[ 250  194  224   -7 -301  124 -130    7  -64  316  352  320  -23 -226
 -236 -382 -216 -185  312 -198 -163  206  115  -31  -86  161 -306 -119
  479  -34  115   -5   42  -39   67  103 -165] -> (26)
[-353   -6  349 -133  -68 -429   83 -140 -184  -16  -15  345   94 -245
  263 -258   92 -246   78  492 -100  125  184  -23    1 -376 -428 -133
  268 -110   87 -211    8   44  325  103 -132] -> (31)
[ 489  405    9   12 -220  294  397  435  -78  295  495 -192  237  -56
 -414   38  100 -238   24 -366   18   -2    8  235 -178  362 -173 -260
   75  441 -217  188  133  158 -200   72  101] -> (15)
[ 594  242  203   51  -93 -134  472  260 -198  354  634  440   61 -173
    9   -9  131   36   82   27  -69   25 -137   62  -90  -14 -238 -261
  183  101 -206 -137  466  270   45  182   43] -> (29)
[-348  -27  137  -20  122 -313   22   60  187 -381 -524 -381   29  -69
  101 -127    6 -277 -227  273  124 -310  332 -127 -236   -2    7   64
  -89  155  -24   14 -313 -219  -19   -6  -12] -> (25)
[-328   19  363 -173   16 -379   31   38  115  -82   70  169   -1 -199
   13 -525  134 -253   33   18  -61  201  194 -155   49 -393 -287 -408
  369   91  135  -16  -62  254  158  -80 -177] -> (26)
[-419   -4  306  -77 -162 -212 -161 -239 -230  112 -142  274  117 -124
  138 -356 -108 -376  225  567 -198  204  237   27   -5 -204 -468   24
  237 -160  135 -228  -89 -194  251  121  -96] -> (32)
[ 270  233   46  -67 -216  139  160  153 -213  298  386   61  216  -57
 -249 -270  -45 -277  258   43 -156  202   53  249   91   -6 -301 -232
  202  151 -185  -39  326   93  -55  220   81] -> (33)
[-198  -37  402  -89  -40 -633  124 -117   43 -267 -132  255 -123 -521
  389 -203   73  -89 -105  280   88 -168  290 -238 -203 -250 -276 -118
  372 -137  123 -106 -165  -28  410   92 -297] -> (29)
[ 432   80  470  352  340 -494  343  355  323  110  141  364 -313   51
  236    1  145  230 -330  -24   79 -365 -105 -523 -529  154  156 -100
 -127  129  -43 -141   53   95 -173 -204   45] -> (31)
[-584 -254    1 -138  343 -175 -105  -94  -23 -377 -551  260  102  171
  222  321   83   12 -161  520  112 -318  -59 -279  -89 -130  175  590
 -237  -69  267 -268 -396  -87  163 -115  -13] -> (21)
[-318   53  281 -131  125 -494  242  218  265 -342 -178 -348   34 -179
   47 -406  236 -306 -242   13   98  -79  320 -102  -80 -322 -124 -468
  124  319  -85  120 -116  197   -1  -75  -59] -> (25)
[-414   90  303  -97  167 -497  324  300  322 -386 -254 -461   63 -141
   47 -240  342 -323 -387  -39  191 -183  325 -144 -228 -196  -91 -433
    8  434  -44  186 -311  189  -27 -195  -62] -> (15)
[ 581  158  293  271  186 -225  404  347   55  288  366  413 -117   78
   93  103  112  178 -137   32   -1 -229 -198 -242 -354  179   45  -60
 -113  133 -145 -174  270  140 -160  -38  130] -> (31)
[ 149    4  272  288  265 -192  102  150   54  173  -90  348  -92  265
  167  132   -9   68 -134  352  -30 -274 -122 -315 -391  209   86  277
 -288   20    9 -273  -26 -148 -150 -110  152] -> (21)
[-329  -16 -110 -150  307  -34  200  329  291 -558 -437 -417  140   73
 -111  400  274  -64 -444 -181  362 -515   48 -209 -269  169  352  253
 -271  430   97  172 -559   91  -90 -241   -6] -> (15)
[-575 -220   99 -247   92 -308 -142 -244  -72 -452 -461  310   42 -253
  301  160   21  -41  -66  415  125 -249  139 -242  -70 -217  -51  435
  168 -212  333 -194 -426 -105  435   25 -260] -> (31)
[ 419  222  274  -80 -159 -276  446  189 -160  222  629  426   52 -374
   48 -176  179  -26   98  -39  -47  111  -20   56   -7 -197 -351 -430
  396   81 -132  -71  397  356  198  188  -94] -> (29)
[-667 -208  127 -261  296 -350  -84   -4  210 -509 -438   43   33  -32
  104 -121  168 -110 -178  162  130 -143  117 -306   24 -363   90   81
   62   78  260  -58 -394  147  166 -186 -153] -> (26)
[ 316  104   11  -26   43  271   23  211  -15  226  367  468   29   94
 -277   90  -18  105  131 -281  -30   -7 -250 -157  -75  200   84  167
  121   92  148  -71   31  199  -64  -73  -18] -> (32)
[-707 -214  -59 -400  231 -200  -91  -39  100 -595 -456  -44  160  -64
   22  -16  162 -151 -113  167  158 -138  113 -158  162 -392   93  168
   79   90  241  -34 -377  165  217  -85 -148] -> (26)
[ 129  210   86  -93 -299   76   52   45 -184  178  219  -42  182 -201
 -199 -339 -116 -356  254   72 -133  171  211  235   45   13 -362 -198
  303   87 -124    3  176  -49   37  248  -19] -> (33)
[-460  -37 -101 -387  -84  -20  -63  -44  -26 -439 -274 -218  229 -266
 -117  -95   28 -298   32   43  108  -62  263   78  140 -199  -99   61
  261  103  121   81 -281   41  231  108 -183] -> (25)
[  34   91  -58 -165 -324  418 -233 -174 -418  300  236  522  224 -107
 -220   36 -242 -163  454  143 -183  198  -51  151   87  161 -296  381
  331 -188  217 -176  -16 -125  229  221 -113] -> (32)
[ 417  257 -223  -84   31  425  334  509  100  -32  291 -184  197   53
 -476  387  160   13 -137 -600  218 -278 -170   19 -183  438  249   89
  -66  484  -58  229 -108  254 -229  -77   66] -> (15)
[ 114  147  237  244  255 -246  294  434  412 -165 -247 -405  -90   98
  -21   53  138  -99 -446 -144  209 -475  143 -295 -561  362  205  -53
 -287  423 -108  130 -305  -91 -318 -229   99] -> (15)
[-520 -234  -34  -75  303  -62 -190 -110  -35 -308 -592  202  102  231
  157  306  -23  -25 -106  532   77 -324  -46 -251 -126    5  190  677
 -282  -83  248 -276 -410 -219   94  -88   22] -> (32)
[ 523  241 -194 -131  -39  378  241  440   95   15  426  -52  121  -55
 -492  142   61   39   17 -650  130 -139 -130   25  -43  293  189  -50
  151  375  -57  204   71  314 -185   14    0] -> (25)
[ 178  134  -29 -110 -215  301   41  -31 -454  375  379  527  270  -12
 -142  108  -77 -114  358  248 -178  176 -154  202   95   59 -290  221
  171  -80   35 -230  224   32  146  225   28] -> (21)
[-488  -67  -38 -403 -160  113 -198 -208 -293 -109  -24  345  275 -168
 -100  -86  -15 -247  299  220  -79  213   60  100  269 -282 -279  193
  357 -106  286 -128 -162   91  363  118 -196] -> (32)
[ 524  340   29   60 -326  267  157  212 -160  350  392  -90  159 -124
 -327 -182 -160 -274  226 -127 -113   65  116  257 -110  321 -257 -152
  202  189 -229   58  258  -93 -142  257   75] -> (25)
[ 110   66 -198 -366 -316  133  166 -137 -508  -64  264  377  318 -456
    7  290   -6  -68  278  252   37  -23  -16  292  196  -90 -292  265
  366 -139   16 -151  130   60  479  430 -177] -> (29)
[  85   58   57 -273 -249  -40   74  -90 -244  -51  284  472   97 -486
   22   41    0  -22  202  -16   27   11   44   16   51 -109 -264   69
  517 -141  164  -72    3  135  433  227 -290] -> (29)

[ 144    7 -115   26  -83  198  -94  -62 -152  -32  -99  -47  341    5
 -277  129 -137  -68   10  184   76  120  -63 -388  302  289  -25  -76
    9  204    9    4  -80  163 -143 -315  200] -> (82)
[-168  377 -245 -165    0  280  -52  -52 -124   27 -337  294    6 -117
 -309   20   39 -222   18  350 -132  275 -528 -265  163  -22 -222 -110
  200   11  -94 -241  -33  459  141   67  153] -> (86)
[  -3 -297  107  -78  193  -82  -14   58    2   -3   97   75 -148  170
  382 -162   40   -5   29  -50 -115 -135  248  416 -169  -21   47   -5
  -73 -173  152  298  203 -185   31  -28  -84] -> (87)
[ 233  -81  202   54 -156   55   11   77  -88   28  239 -140  185  164
   47  299 -148  -15 -115   35   94    5   12  -48  -49   12  243   23
 -123  -64  177  -16 -100  -54 -159 -180   20] -> (81)
[ 172  -83  183   -1 -181   55   33   20  -15   33  251 -121  136  177
    1  305 -125  -25 -116   63  142   68  -25   19  -26  -81  283   20
  -96  -65  211  -27  -67    8 -129 -150   -8] -> (81)
[ 119  130   49  123  -58  -17  -29  212   -2   74  168  -82  -47   12
   52  308  -53  -46  -89  -20    6   54  -61  -58  -71  -29  228   19
   12  -49   -1  -78 -261    7  -29    2   -1] -> (77)
[ -12  407   17   46  -11  150  -27  352 -150   -6  -54   71 -132  -21
  -13  325   46  -57  -48    1   -3  181 -350 -101 -135 -154   19   22
  134  -86  -51 -251 -188  209  121  163   70] -> (97)
[  15 -293  193    5  135   88  -52  182 -107  -74   60  -96   36  286
  249  -65   25   12   19  -71  206  -42  332  314 -139  -25  -61   99
  -40  -53  239  330  228 -247  -83  -95   77] -> (81)
[-151 -115   19 -216  242 -157   62  109  124  -40   69  310 -495  108
  418 -163  148   26  108  -98 -286  -67    4  563 -195 -195  123  -75
   14 -233   55  192  238   94  292  145 -245] -> (77)
[ 161 -116  -59  -78 -136  193  -49 -243 -126    6  -44    0  397   59
 -269   50 -180 -113  -22  296   21   80  -83 -320  306  261    5 -104
  -72  132  106   23   15  165 -181 -373  147] -> (81)
[-346  205  -41 -168  291   90  -13  253  -22    4 -207  327 -460   46
  269 -167  251 -135   49   46 -144  116 -206  445 -297 -347 -223   33
  207 -277    8   25  185  115  304  393  -21] -> (86)
[  32  219   65  -70  -86   46   63  229   -5  -60  118   95 -196   77
    7  356    8   43   -7  -56   10  164 -298   40  -48 -189  261  -32
   50  -59   34 -175  -79  306  152   44  -83] -> (91)
[-237  224  -41    7  340  123 -103  410 -167  -22 -258  191 -321   12
  279 -134  221 -104   55  -45  -93   53  -60  260 -289 -150 -324   69
  204 -179  -62   72   73  -37  210  316  103] -> (86)
[ 176  -73  181  -47 -171   36   61   33   -9   -7  257  -58   65  180
   42  323 -112   29  -85   15   87   65  -75   64  -25  -94  326  -10
 -104  -77  197  -52  -29   83  -66 -142  -59] -> (87)
[-124  344 -185  -98  -35  348  -82   74 -164  -77 -304  132   84  -17
 -398  137   34 -126   55  228  145  344 -396 -319  233   -1 -205  -50
  224  165  -39 -173  -16  434   76  -39  230] -> (97)
[  84 -132   12 -163 -213  305   -7 -226  -98  -80  -37  -31  398  201
 -385  128 -152  -76   -5  291  278  225 -123 -238  342   94   12  -56
  -30  183  230   27  154  274 -166 -377  171] -> (81)
[ 136 -109  -71 -165 -126  142    1 -257  -89  -39  -27  106  274   54
 -210   60 -156  -50   18  241  -80   82 -167 -227  298  213   88 -158
  -81   95   94   -9   77  282  -72 -343   51] -> (87)
[  77   11  -95  -66 -115  224  -49  -75 -101  -78  -85   -2  260   65
 -311  154 -100  -34   33  171  152  199 -129 -289  320  168   14  -76
   37  204   62  -12   16  279  -77 -287  161] -> (82)
[ -74 -279  158 -168  137    9   32  103   25 -108  104   72 -195  289
  294  -62   80   72   68 -108  106   11  192  512 -137 -187   81   30
  -26 -122  251  285  334  -45   79  -19  -81] -> (87)
[  20  245 -213   10   12  183 -109   39 -150    2 -226  111  124 -117
 -260   71  -42 -133   39  201  -93  146 -246 -396  229  228 -129 -103
  120  149 -138  -98 -151  275   20 -131  172] -> (91)
[ 110  133   64  172  -68   40  -56  260  -22   60  150 -169   16   44
   -5  338  -47  -48  -99  -27  153   97    0  -91  -57  -35  183   69
   45    8   26  -55 -274  -44  -79   -8   70] -> (77)
[-180  397 -253 -105   -1  331  -93  -19 -145   40 -369  219   72 -117
 -364   34   42 -253   -6  369  -32  311 -486 -323  177  -15 -282  -63
  236   49  -91 -235  -74  405   87   67  232] -> (86)
[  57 -153   59 -325 -240  313   82 -245  -91 -192  -19   98  299  282
 -355  158 -129   35   67  228  255  263 -241 -106  358    0   88 -108
  -53  161  296   -6  335  470  -44 -394   73] -> (81)
[  87  -92   12 -259 -208  287   53 -167 -115 -202  -38   76  276  220
 -329  209 -119   74   76  148  219  257 -234 -161  358   55  108 -112
  -34  185  218  -29  255  458  -30 -376   90] -> (87)
[  -5 -320  169  -71  147    9  -17   77  -36  -26   94    4  -46  249
  305 -143   25  -25   16  -12   44  -92  274  385 -151  -44  -12   45
  -68 -134  226  324  244 -208  -31  -73  -18] -> (81)
[  99   99   82   13  -91    0   30  167   19    0  184  -16  -84   78
   37  327  -45   13  -51  -36   29   96 -131   24  -35 -100  284   -8
   -1  -49   59  -91 -134  134   31  -26  -55] -> (77)
[-109  419  -22  -29  -23  124   -2  213  -50   86  -51  153 -207  -50
  -29  250   67 -156  -89  131  -72  208 -439  -13 -162 -269   29   10
  156 -179  -37 -287 -186  244  152  256   17] -> (86)
[  37 -184   99   71  242  -14  -77  297 -121  -77   19  -31  -98  152
  364  -64   57   61   61 -186    8 -104  313  273 -161   77  -47   48
  -14  -60   73  299  121 -232   13  -35   39] -> (82)
[  61 -323  181 -121  172  -37   25  100  -94  -89   93  107  -96  235
  409 -136   12   67   63  -90 -131 -164  206  394 -168   22   37  -27
 -132 -169  188  291  296 -125   47 -110  -91] -> (81)
[-100  -95   20   59  263  -58  -85  271   14   16   15    9 -250   88
  320 -114  119  -48   37 -105   -9  -47  257  339 -190  -52  -53   63
   76  -96   24  270   45 -213   70  112    2] -> (77)
[ 112  -15 -107 -113  -99  163  -19 -134  -98  -73  -72   88  223   34
 -237  110 -119  -23   47  177  -21  130 -178 -267  309  210   56 -137
  -15  152   36  -25   33  314  -34 -306   88] -> (82)

[ 317  -46  231 -146  -24   64   72  -43  110 -135  239 -279 -246    6
  290 -112  -78   86  -13  163 -222   88  161  -20 -326  498    9  101
  435  131 -123 -166  126   26   32   84  -80] -> (34)
[-127  157 -212 -195  151  111   71  171  116  -52  117  -66  -27  -26
   36  -45  -72 -190    3 -178    2   96  100  107    5  -86 -102 -127
  195 -145 -195   95  111 -200 -177  203  -89] -> (41)
[ -25   10   41 -134   47  -13   -3 -103  -19   56  155 -157  -88   -1
   67   46  -55   16  -46  -27  -99   62    2    4  -65   61   -2  -57
  227   12  -87 -112   82  -50  -41  101  -45] -> (34)
[  91    0   10 -151   35   14   51  -56   24  -18  185 -153 -160  -31
  128  -27  -84  -12  -20  -62  -91   73   68  -36  -55  120  -17   -8
  280  -16  -74  -45   49  -48  -27  141  -98] -> (34)
[ 285   -2   96  -59 -105  -49   67  132  215 -202  -27   68  -77  -19
   -7 -315    9 -103  239  158  -93   73  175   51 -121  294  -79   79
  -49  101   23  160  -10  100  -69   19   -2] -> (39)
[ -57   81  205 -135  -89 -123 -151  -85  145   -4  -82  -13  -18  -11
   29  -81  110  -34  171  104 -267  148   49  206   18   68  -23  -34
  -36  142   42   -7   50  177 -157  -13   18] -> (40)
[-217  -35  117  -25  -48 -173 -161 -115  -67  163  -88  -26   98    8
 -123   60   91   16   65  101  -95   74  -84  108   21 -114   21 -130
  -96   62    3  -80   27   74  -99  -74   65] -> (40)
[  73 -263 -102  132  -54 -101   47  115 -164   47   -2    2   86  -35
 -192  -91  -53  -19   86   73  220  -30   -5 -151  -47  -50   30  -60
  -49 -139  -51  102 -100  -40   94 -101    1] -> (39)
[  91  214  160 -236   39   70   50   92  303 -170   73 -105 -139   35
  182 -175   22  -97   60  146 -282  141  177  203 -283  381 -126   12
  201  188 -127  -66  210  -39 -225  172   -7] -> (41)
[ 120  -86 -117  -12  -53   30  -32  162   76 -126   34   37  110  -49
 -129 -182  -60 -118  253  -47   69   44  109   71  122  -68   24  -39
   -5 -176  -81  283  -62  100   62  -94  -40] -> (38)
[ 223 -264  -26  112  -84  -15   29  127  -74  -63   72  -40   95  -16
 -149 -151  -85   13  157  123  149  -31   57  -91  -88   97   69   -5
   35 -118  -97  133  -70   59  176 -164    9] -> (38)
[ -74 -209  -81   84  -70 -130  -94   21 -154  104  -48    9  141  -52
 -195  -12   -5  -20  142  -10  130   23  -44  -30  139 -229   72 -109
  -87 -162  -19  125 -111   67   68 -148   -5] -> (39)
[-190 -353 -216  117 -101 -274 -148 -196 -411  304  -32    8   57 -169
 -185  153  -48   32   77 -309  228   31 -152 -235  518 -613  155 -145
  -62 -363  137  157 -321  107  159 -118 -146] -> (40)
[ 266 -401    6  220 -126 -117   69   29 -233   38   69  -23   88   -4
 -243 -106 -105  100   89  181  243 -107  -34 -260 -126  107   99    9
  -37  -83  -29   50 -135   40  262 -196   53] -> (38)
[ 236 -103   11   15  -27   45  103  257  107 -168   43  -51    9    8
  -24 -244  -44  -71  139  208   46   22  154    6 -282  298  -40   20
   86   -2 -148   93   47  -40    6  -37    8] -> (39)
[ 137  117   79 -201   49   73   89   73  200 -140  144 -138 -175    2
  192 -141  -44  -69   19   58 -184  109  163   81 -219  313  -85   20
  278   86 -125  -45  144  -68 -133  177  -63] -> (41)
[ 305  -38  350  -69 -152   32 -121   58  257 -225   34 -118   28   42
   80 -243   48   44  279  349 -289  103  183  238 -253  465   49   89
  114  190  -93   22  118  289   39 -190   63] -> (38)
[ -96 -105 -230  -25  -24 -122  -27   29  -96   74  -26   59    2 -129
  -95  -41  -35 -129  131 -246  125   77   14  -65  329 -359    4 -100
  -34 -259   44  231 -172    9  -25   33 -132] -> (40)
[-170 -138  -22    1  -23 -203  -52 -204 -237  245   21  -44  -14  -42
 -112  129  -16   46  -53  -84   48   25 -132 -129  133 -230   37 -121
   -3  -62   51  -83  -79  -24   -6   29  -24] -> (41)
[ 246   62 -153 -154   33  278   20  442  352 -385  122  -87   40  -61
  131 -329  -86 -229  318  -46  -44  141  343  254  -39  161  -24   11
  282 -230 -281  375   80   55  -14  -30 -135] -> (39)
[ 243   32  218  -47 -101  -15    6   84  234 -181   -6   43   49   71
 -103 -261   28  -40  221  303 -157   30  112  151 -252  393  -54   50
  -88  214  -44   52   99  127  -49  -64  123] -> (38)
[ -23  154   78 -186   62  -41   73  -83   96   16   96  -55 -129   40
   31  -33  -11  -51  -57   39 -154   63   13   40 -159  177 -113  -43
   99  162  -39 -134  137 -116 -187  217   12] -> (34)
[-235  -87  -43  -14  -13 -240  -51 -229 -231  277  -17   16   -7  -38
 -164  141    4   18  -59 -111   49   22 -166 -121  177 -288    4 -142
  -91  -36   91  -80  -82  -48  -63   69   -5] -> (41)
[ -69 -193  -17   41  -92 -196  -88 -100 -175  148  -43  -12   20  -79
 -103   20    9   16   89  -44   54   53  -55  -86  172 -208   62  -76
  -42 -109   64   52 -139   86   33  -72  -51] -> (40)
[-312  164 -188 -236   78  -66 -124 -159    2  136   57   19  -10  -82
  -50  114  -20 -146   59 -386  -86  131  -51  124  433 -452  -33 -173
   38 -167   22  121  -28   -1 -159  171 -120] -> (34)
[ 259 -468  -18  245  -71    4   56  164 -254    4  135 -180  132    3
 -147  -78 -131  127   54  240  282  -95   17 -222 -274  170  149  -16
  166 -172 -205   11  -61  -17  317 -266   23] -> (38)
[  19    0  -62    9   36   31   76  266   96  -87  -22   37  138   55
 -187 -179   -9 -130  110  182   92   -2   69   83 -245  132  -86  -85
  -78    7 -170   92   97 -124  -98  -15   92] -> (39)
[ 143 -144 -125  -13  -17  120  -34  270   74 -166   89 -114   84  -69
   29 -172  -77  -96  226  -25   70   82  180   87   18    2   61  -33
  211 -255 -202  251  -17   67   98 -128 -110] -> (39)

[  13 -157  -31  306  255  212   92   76 -465  145  173 -117   97 -579
  324  468 -102 -134  -46  273  -35 -126   84  187   89 -264  422 -137
 -151   21  136  203  261 -140   94  -26  -76] -> <94>
[  37 -183   81   -2   41 -128  112  -43  -86  -55  -76   94 -119 -199
   22   52  -19    0   73   91  183  159  262   39   -9   98   88    9
  -19 -122  210   36   61   35  120   82  154] -> <94>
[ -88   85  -46   -8   37  -55   26  -15  259 -108    1  -55  -61  108
  -41  -48  -24  -27   82  -10   49  108   32 -110  -80  127 -137   28
  -84  -20 -104  -39   50  -42   29  -14  -53] -> <83>
[ -36  -43  -70   75   90    4   92   23   18  -45   92  -45   32 -147
   70  112  -30  -58   22    7    7   76   31  -33  -18   48  -17   25
  -83  -98  -62   39  154 -104   42   40  -39] -> <83>
[  27  111  -41   62   23  -51  113 -114  350 -180 -122  -20  -10  263
 -173 -303   -2   34   16 -142   25  142   68 -222 -103  235 -359  171
  -33 -198 -148   12  107   10  108  -81   -1] -> <84>
[ 110  152  -46  260   60   51  155 -180  264 -161 -183  -24   70  252
 -134 -321  -32  124  -83 -105  -57   35   88 -184  -71  175 -303  193
  -42 -258 -214  169  156   46  204 -230  -33] -> <84>
[ -35 -122   45 -103  103  -66   16   48  -53   14   19  -18 -134 -175
   36   66   -8 -139  136  107  206  143  157  -30   -7   17   43  -31
  -22   75  295  -99   40   -2   -6  138   97] -> <91>
[   3 -170    7    8  109   -8  119    6  -56  -15   53  -29    4 -253
   58  150  -34 -156   44   19   40   98  118  -38  -37   43  -64   -9
 -102 -171  117   12  244 -126  113  124   83] -> <83>
[ -51 -213   88  134  192    8  132   35 -277   14   51  -55  -97 -462
  123  366  -92 -237  120  221   99   84  222   95  -61 -108  253 -132
 -184  -63  273   43  259 -107  143   89   36] -> <94>
[  36 -116  -79  120  116  100   70   30 -178   73  130  -38  117 -312
  220  225  -39   -6  -76   82  -29  -49   28   73   93  -54  133  -26
  -56  -76  -10  142  164 -110   63   24    2] -> <99>
[  60   34    6   73   33   -4   -4  -76   45   -1 -106   32  -47   41
   66  -93  -26  171  -29  119  104  -22  145   30   72   51   83   14
   22   43   34  115  -75  116   88 -124   52] -> <91>
[ -23   -4   19   40   80   23   12  -40   74    4  -32  -61  -48  -54
   66   71  -62  -33   29  117   34  -17  107   -9  -18    9    8  -69
 -103    0   44   48   93  -27  124  -47   25] -> <99>
[ -59  -63   -4 -146   43  -37  -53   35   61   44   53  -33  -75 -100
  110  101  -17  -41   68  109  121   28   70    8   39   27   42  -84
  -35   99  127  -56  -11  -33    3   88   76] -> <96>
[  45  116   43  227  112   36  159 -171  265 -165 -210  -86  -31  204
 -186 -239  -67  -61   25  -43  -25   71  155 -212 -167  129 -320  103
 -142 -228  -63   81  249   10  250 -185  -18] -> <84>
[ 113  -44  -43  103  130  149  -20    0 -187  145   22  -37   76 -180
  210   33  -23   81 -102  149   56 -120   75   53  170 -101  143   -8
   47   97  149  140   17   46   39  -72   54] -> <91>
[ -68 -133  -61  -91   88    0  -15  107 -111   77  184  -42   -5 -301
  201  255   -9  -83   45  108   95   36   20   65   79  -35  161  -81
  -35   83  113  -30   44 -107  -57  152   28] -> <96>
[  36   26  -94 -105   15   80 -109   -5  114  118   50  -42   77   25
  187  -23   -1  133 -102   53   13 -134  -37   -1  159   22  -38  -34
   44  105  -31   59  -65   -5    5  -31   69] -> <99>
[-119 -116  -94  115  160   15  112  128 -172  -24  241  -81   27 -404
  161  367  -44 -179   80   79   18  112    1   51  -28  -55  194  -37
 -142  -42  -24   15  210 -198  -34  128 -123] -> <99>
[ -33   39  -84  -57  144  167 -158   99  -72  192  147 -149   29 -129
  248  118  -20  -31  -15  188   73 -152  -62   26  164 -160  151 -106
   15  334  144  -13  -58  -20 -106  -12  -28] -> <91>
[-20   7   6  14  28 -55   0 -36  78 -28 -46  13 -87 -10  56   9 -34  84
  34 114 110  34 127  29  20  63  95 -26 -29  38  24  49 -45  50  62 -51
  30] -> <94>
[ 108   76  -97 -160  -74   26 -169  -57  172  120  -38   56   56  192
  178 -225   42  354 -156   47   92 -150   -6   23  256   98  -15   30
  188  174  -37   93 -278  149  -34  -96  134] -> <94>
[  19  -34 -156 -113  102  183  -94   87   -3  184  211 -133  178 -149
  255  102    8  -41 -108   14  -47 -147 -147  -43  173  -67  -83  -37
   18  104    7   13   81 -140  -67   79   28] -> <83>
[  -6 -104   -6 -144    0  -86  -14    6   43   20   20   43  -60  -97
   98   42    6   46   32   68  145   64  108   24   67   91   36  -28
   19   21  112  -15  -43    5   17   97  126] -> <96>
[ -43  -37  -87 -118   76   75  -88   73   23  119  152  -93   46 -139
  204  143  -11  -38  -17   86   31  -72  -51    6  112  -38   29  -84
  -23  136   45  -20   18  -92  -43   73   25] -> <99>
[ 45  -4 -25 -23  53  26 -53 -12   2  68 -17  -3 -21 -28 121 -42  -6 104
 -24 109 120 -35  83  20 117   9  75  -4  52 121 107  48 -81  71   9 -40
  67] -> <91>
[ -68  -30 -177 -147   51   68 -123  145  -29  142  270  -73   95 -189
  289  192   21   39  -43   73   46  -71 -141   57  188  -45  141  -57
   46  215  -35  -22  -80 -107 -175  112  -30] -> <96>
[  14  191  -12 -119  -52  -47 -152  -91  345   -2 -158   14 -112  368
   -5 -314    8  255   -6   75  151  -44   72  -63   83  135  -79   22
   94  214  -17    1 -273  195    6 -162   63] -> <91>
[  -9  -56 -138 -203  -36 -109   29   38  216  -67  114   40   57   34
   13 -112   68   48    1 -176   81  168  -48 -131   44  230 -248  142
   76 -108  -98  -78    2  -77  -89  174   71] -> <83>
[  36   91  -59   60   43  109  -60  -61  117   68  -24  -62   55   65
  142  -30  -43  137  -96   96  -26 -151   15    4   99    0    1  -36
  -22   66  -88  131  -14   21   91 -152    2] -> <99>
[ -58  -85   48  -43  123  -19   -2   40  -63   31   23  -57 -126 -188
   73  130  -37 -137  123  165  165   73  147    7  -10  -37  108  -85
  -69  111  255  -58   57  -16   22   75   52] -> <91>
[   9 -103  -75  -77  118  124  -95   98 -184  197  175  -79   67 -290
  294  208   -8  -20  -46  164   74 -119  -16   88  192 -129  191 -101
   26  198  178   26   -4  -62  -66   78   55] -> <94>
